Here is a tiny trained network, its code and every weight. The questions are about switching its units off for an input and a class, where a switched-off unit gives its printed mean instead of its output.

import numpy as np


def w(rows, s, z=0):
    codes = np.array(rows[::2]) - 128.0
    scale = np.full(codes.shape[1], s)
    scale[-1] = z or s
    return codes * scale


def norm(h):
    return h / np.sqrt((h * h).mean(-1, keepdims=True) + 1e-5)


def f(y):
    return np.maximum(y, 0)


def log_softmax(a):
    a = a - a.max(-1, keepdims=True)
    return a - np.log(np.exp(a).sum(-1, keepdims=True))


def net(x, mask):
    res = np.array(x, float).reshape(1, 6) / 4 @ E
    u = 0
    for l in range(4):
        y = f(norm(res) @ A[l][:, :-1].T + A[l][:, -1])
        res = res + np.where(mask[u : u + 4], y, B[l][:, -1]) @ B[l][:, :-1]
        u += 4
    return log_softmax(norm(res)[-1] @ U[:, :-1].T + U[:, -1])


A, B = {}, {}
E = w([
[154,48,92,150,141,210,62],'x0',
[101,124,161,164,14,209,170],'x1',
[179,131,200,102,139,160,230],'x2',
[86,92,141,2,60,160,170],'x3',
[115,38,179,126,225,36,109],'x4',
[52,148,80,130,148,134,190],'x5',
],0.008)
A[0] = w([
[123,161,224,158,90,50,254,109],'0.n0',
[242,197,146,158,197,152,41,5],'0.n1',
[143,147,194,98,149,130,133,116],'0.n2',
[252,176,73,123,153,183,150,83],'0.n3',
],0.0079,0.0019)
B[0] = w([
[133,215,224,125,89,134,128,254],'0.n0',
[111,162,119,99,92,160,21,214],'0.n1',
[119,147,69,199,37,103,199,170],'0.n2',
[2,27,70,53,205,53,26,196],'0.n3',
],0.0081,0.0057)
A[1] = w([
[179,122,175,73,99,107,106,63],'1.n0',
[64,190,119,107,165,140,146,40],'1.n1',
[151,131,113,250,125,141,103,247],'1.n2',
[35,141,106,253,100,41,104,128],'1.n3',
],0.0067,0.0011)
B[1] = w([
[160,133,73,95,108,76,235,194],'1.n0',
[215,129,96,106,178,73,138,196],'1.n1',
[200,229,207,72,157,137,89,216],'1.n2',
[202,171,137,1,93,23,82,254],'1.n3',
],0.0092,0.0036)
A[2] = w([
[102,150,169,91,109,141,91,35],'2.n0',
[129,68,105,180,85,208,132,220],'2.n1',
[147,129,92,22,228,83,154,233],'2.n2',
[178,59,114,133,117,255,103,254],'2.n3',
],0.0075,0.00082)
B[2] = w([
[90,182,156,65,203,190,128,175],'2.n0',
[169,153,123,31,170,158,63,155],'2.n1',
[139,147,139,135,252,104,174,253],'2.n2',
[118,63,68,85,126,134,60,184],'2.n3',
],0.015,0.0065)
A[3] = w([
[161,57,118,72,140,142,12,255],'3.n0',
[168,77,78,3,202,159,167,59],'3.n1',
[225,160,155,114,78,131,162,129],'3.n2',
[47,143,205,157,133,128,68,44],'3.n3',
],0.0079,0.00099)
B[3] = w([
[156,135,70,119,121,245,78,249],'3.n0',
[121,177,153,169,173,126,68,253],'3.n1',
[152,222,147,136,86,138,118,176],'3.n2',
[73,14,145,122,172,119,112,148],'3.n3',
],0.011,0.0078)
U = w([
[117,84,152,191,85,93,122,31],'0',
[149,117,86,61,172,213,20,185],'1',
[143,145,130,87,254,53,152,194],'2',
[168,192,223,75,52,169,221,189],'3',
[107,48,64,135,78,47,202,2],'4',
],0.0089,0.0032)

Each question gives the input, the list of numbers given to net, and the class t.
The units are the neurons (one row each of A and B). Each row of codes is followed by its name. A weight is (code - 128) times the scale printed after its matrix; where a second scale follows, it is the last column's (A, B and U).
mask holds one flag per neuron, layer by layer. A switched-off neuron (its flag False) gives its mean, the last column of its row in B, instead of its output. The means were averaged over made-up inputs and are rounded, as every weight is.
A unit's drop is (log p(t) with every unit on - log p(t) with that unit switched off) / (log p(t) with every unit on - log p(t) with every unit switched off).
The circuit of an input: a set's keep is (log p(t) with only the set's units on - log p(t) with every unit switched off) / (log p(t) with every unit on - log p(t) with every unit switched off). Starting from the 12 units with the biggest drops (on a tie, the unit counted first), units are removed one at a time, each time the one whose removal leaves the highest keep (on an exact tie, the one counted first), for as long as the keep stays at least 0.8.
circuit, biggest first: the units of the circuit, biggest drop first
most important unit: the unit with the biggest drop
top k neurons: the k neurons with the biggest drops, biggest first
top k neurons in layer l: the k neurons of layer l with the biggest drops, biggest first
drop when u is switched off: that unit's drop, to one decimal
input [-4,3,-1,3,3,5], class 3: circuit, biggest first -> (0.n0 0.n3)
input [-6,-3,8,8,6,-5], class 3: most important unit -> 0.n0
input [1,-4,2,1,-5,5], class 2: circuit, biggest first -> (2.n2 3.n0)
input [0,4,1,3,4,7], class 3: circuit, biggest first -> (0.n3 0.n0)
input [2,5,-3,-4,-2,7], class 3: top 2 neurons -> (0.n3 2.n3)
input [-6,-5,5,6,-2,-4], class 3: top 3 neurons in layer 0 -> (0.n0 0.n2 0.n3)
input [-7,-5,7,-6,2,-2], class 3: top 2 neurons -> (0.n0 0.n2)
input [-2,5,-8,-6,-1,2], class 3: top 2 neurons -> (1.n3 0.n3)
input [5,7,7,8,-7,3], class 1: top 2 neurons in layer 2 -> (2.n3 2.n1)
input [-3,-3,8,-1,2,-3], class 3: top 2 neurons -> (0.n0 0.n2)
input [-2,-8,-4,2,-7,1], class 2: top 2 neurons in layer 2 -> (2.n2 2.n3)
input [-1,-5,2,7,-6,-7], class 2: top 2 neurons in layer 0 -> (0.n3 0.n1)
input [1,-7,-2,6,-5,2], class 2: drop when 2.n2 is switched off -> 0.5
input [-2,2,0,4,5,-6], class 3: drop when 0.n2 is switched off -> 0.1
input [4,-8,8,4,-5,5], class 2: drop when 2.n2 is switched off -> 0.3
input [1,0,-5,-5,-2,6], class 2: top neuron -> (2.n2)
